Below is a small trained network, with its code and all its weights. Each question gives an input and a target symbol and asks what happens when units are switched off, that is, made to give their printed mean instead of their output.

import numpy as np


def w(rows, s, z=0):
    codes = np.array(rows[::2]) - 128.0
    scale = np.full(codes.shape[1], s)
    scale[-1] = z or s
    return codes * scale


def f(y):
    return y / 2 * (1 + np.tanh(0.7978845608 * (y + 0.044715 * y**3)))


def softmax(a):
    e = np.exp(a - a.max(-1, keepdims=True))
    return e / e.sum(-1, keepdims=True)


def log_softmax(a):
    a = a - a.max(-1, keepdims=True)
    return a - np.log(np.exp(a).sum(-1, keepdims=True))


def net(x, mask):
    ids = ['αβγδηθμσφ'.index(c) for c in x.split()]
    T = len(ids)
    res = E[ids] + P[:T]
    r = res
    for j in range(3):
        rows = slice(2 * j, 2 * j + 2)
        q, k, v = (r @ M[0][rows].T for M in (Q, K, V))
        z = softmax(np.where(np.tri(T) > 0, q @ k.T / 2**0.5, -1e9)) @ v
        o = O[0][rows]
        res = res + np.where(mask[j], z, o[:, -1]) @ o[:, :-1]
    y = f(res @ A[0][:, :-1].T + A[0][:, -1])
    res = res + np.where(mask[3:19], y, B[0][:, -1]) @ B[0][:, :-1]
    return log_softmax(res[-1] @ U[:, :-1].T + U[:, -1])


Q, K, V, O, A, B = {}, {}, {}, {}, {}, {}
E = w([
[173,109,74,185,114,71,194],'α',
[51,128,222,126,45,71,156],'β',
[160,121,94,199,94,240,183],'γ',
[168,110,64,127,25,188,2],'δ',
[246,76,173,183,129,110,110],'η',
[89,36,197,180,171,111,130],'θ',
[67,161,127,19,188,125,133],'μ',
[23,215,127,174,102,145,233],'σ',
[85,163,123,66,87,195,200],'φ',
],0.015)
P = w([
[150,251,175,147,114,130,92],'0',
[142,193,148,135,124,123,108],'1',
[131,142,126,129,135,126,128],'2',
[130,97,104,116,140,124,144],'3',
[128,53,85,114,141,116,163],'4',
[129,7,63,104,148,115,182],'5',
],0.012)
Q[0] = w([
[147,68,140,166,110,179,166],'h0',
[108,97,125,165,59,145,72],'h0',
[78,143,120,149,158,143,117],'h1',
[202,117,126,90,71,130,45],'h1',
[100,68,253,159,168,141,138],'h2',
[208,126,69,160,199,129,88],'h2',
],0.027)
K[0] = w([
[179,61,113,112,81,129,198],'h0',
[106,85,139,188,60,154,87],'h0',
[54,119,122,139,117,128,110],'h1',
[197,162,228,131,185,123,168],'h1',
[112,75,255,141,181,89,70],'h2',
[184,88,74,180,104,173,16],'h2',
],0.024)
V[0] = w([
[68,81,89,125,123,120,78],'h0',
[131,138,150,130,149,132,141],'h0',
[130,72,117,81,137,134,141],'h1',
[115,161,80,126,77,154,71],'h1',
[138,9,115,93,168,158,240],'h2',
[79,62,77,167,109,125,87],'h2',
],0.011)
O[0] = w([
[156,165,129,112,244,77,162,4],'h0',
[113,132,103,143,88,128,116,167],'h0',
[111,121,102,83,41,148,87,41],'h1',
[253,116,200,86,177,166,184,28],'h1',
[149,204,174,193,140,129,127,69],'h2',
[138,114,163,47,105,162,94,83],'h2',
],0.0065,0.0023)
A[0] = w([
[119,108,185,152,99,153,143,128],'n0',
[143,105,117,84,140,120,113,202],'n1',
[86,140,105,125,141,118,90,93],'n2',
[138,249,225,160,88,122,75,106],'n3',
[147,173,197,128,99,101,82,106],'n4',
[100,166,137,92,171,105,113,46],'n5',
[123,137,135,126,151,126,196,56],'n6',
[120,170,86,117,111,123,140,140],'n7',
[116,170,190,140,154,147,60,113],'n8',
[178,118,141,158,141,126,95,31],'n9',
[147,189,116,148,163,125,97,193],'n10',
[121,102,121,165,166,138,107,148],'n11',
[146,160,71,134,135,68,153,2],'n12',
[178,133,102,145,107,119,155,96],'n13',
[113,172,164,145,122,96,143,106],'n14',
[116,98,172,93,124,143,130,121],'n15',
],0.018,0.0044)
B[0] = w([
[143,110,68,114,164,99,141,254],'n0',
[153,185,135,143,123,139,95,173],'n1',
[171,130,155,148,144,76,112,155],'n2',
[108,108,189,152,96,252,84,207],'n3',
[94,118,142,150,154,79,52,168],'n4',
[106,138,89,183,132,125,103,137],'n5',
[133,149,141,95,88,131,76,170],'n6',
[123,187,119,120,147,137,124,153],'n7',
[144,187,208,151,118,99,99,165],'n8',
[120,134,137,150,45,121,121,177],'n9',
[136,106,53,140,114,176,124,138],'n10',
[108,163,143,70,149,105,154,219],'n11',
[158,110,79,157,177,151,116,134],'n12',
[91,158,144,161,139,102,129,182],'n13',
[124,106,84,88,170,132,82,178],'n14',
[126,116,75,155,148,130,146,187],'n15',
],0.02,0.0072)
U = w([
[103,158,112,147,119,197,95,208],'α',
[121,187,78,102,99,73,193,199],'β',
[56,190,118,39,76,180,157,2],'γ',
[155,107,116,178,154,202,204,65],'δ',
[101,73,84,106,30,112,117,95],'η',
[99,157,186,123,73,91,159,154],'θ',
[92,92,156,76,166,128,140,128],'μ',
[120,142,145,103,97,215,231,135],'σ',
[255,101,130,81,102,164,117,74],'φ',
],0.0069,0.0059)

Each question gives the input, a string of symbols that net reads in full, and the target symbol t.
The units are the heads (2 rows each of Q, K, V and O) and the neurons (one row each of A and B). Each row of codes is followed by its name. A weight is (code - 128) times the scale printed after its matrix; where a second scale follows, it is the last column's (O, A, B and U).
mask holds one flag per unit, heads first, then neurons. A switched-off unit (its flag False) gives its mean, the last column of its rows in O or B, instead of its output. The means were averaged over made-up inputs and are rounded, as every weight is.
A unit's drop is (log p(t) with every unit on - log p(t) with that unit switched off) / (log p(t) with every unit on - log p(t) with every unit switched off).
The circuit of an input: a set's keep is (log p(t) with only the set's units on - log p(t) with every unit switched off) / (log p(t) with every unit on - log p(t) with every unit switched off). Starting from the 12 units with the biggest drops (on a tie, the unit counted first), units are removed one at a time, each time the one whose removal leaves the highest keep (on an exact tie, the one counted first), for as long as the keep stays at least 0.8.
circuit, biggest first: the units of the circuit, biggest drop first
unit that matters most: the unit with the biggest drop
k most important neurons: the k neurons with the biggest drops, biggest first
heads that matter: for each layer, one digit per head in row order, 1 if its drop is at least 0.15 and else 0, layers parted by /
drop when u is switched off: that unit's drop, to one decimal
input σ δ η α, target φ: heads that matter	011
input η η θ δ θ β, target α: unit that matters most	h2
input θ μ σ θ η η, target θ: circuit, biggest first	[h2; n9]
input η η β, target η: circuit, biggest first	[h2; n11; n8]
input β θ η β, target η: heads that matter	000
input η θ θ γ φ σ, target α: circuit, biggest first	[h2; n14; n3]
input σ θ θ, target β: heads that matter	000
input β θ μ θ θ θ, target β: circuit, biggest first	[n3; n11]
input γ δ β θ, target θ: heads that matter	011
input γ θ β α φ γ, target β: heads that matter	001
input η φ η η, target β: 2 most important neurons	[n3; n11]
input σ θ γ θ θ μ, target α: heads that matter	100
input σ η θ θ θ η, target θ: heads that matter	000
input θ δ η φ φ φ, target φ: heads that matter	010
input θ γ η, target η: unit that matters most	n9
input δ η σ μ θ θ, target φ: 2 most important neurons	[n6; n0]
input φ φ φ β, target μ: heads that matter	000
input θ θ δ α θ, target φ: heads that matter	010
input θ θ η μ, target α: drop when h0 is switched off	0.4
input δ μ μ θ μ, target φ: drop when n6 is switched off	0.4
input θ δ β σ β μ, target φ: circuit, biggest first	[h1]
input θ γ β, target μ: drop when n4 is switched off	0.2
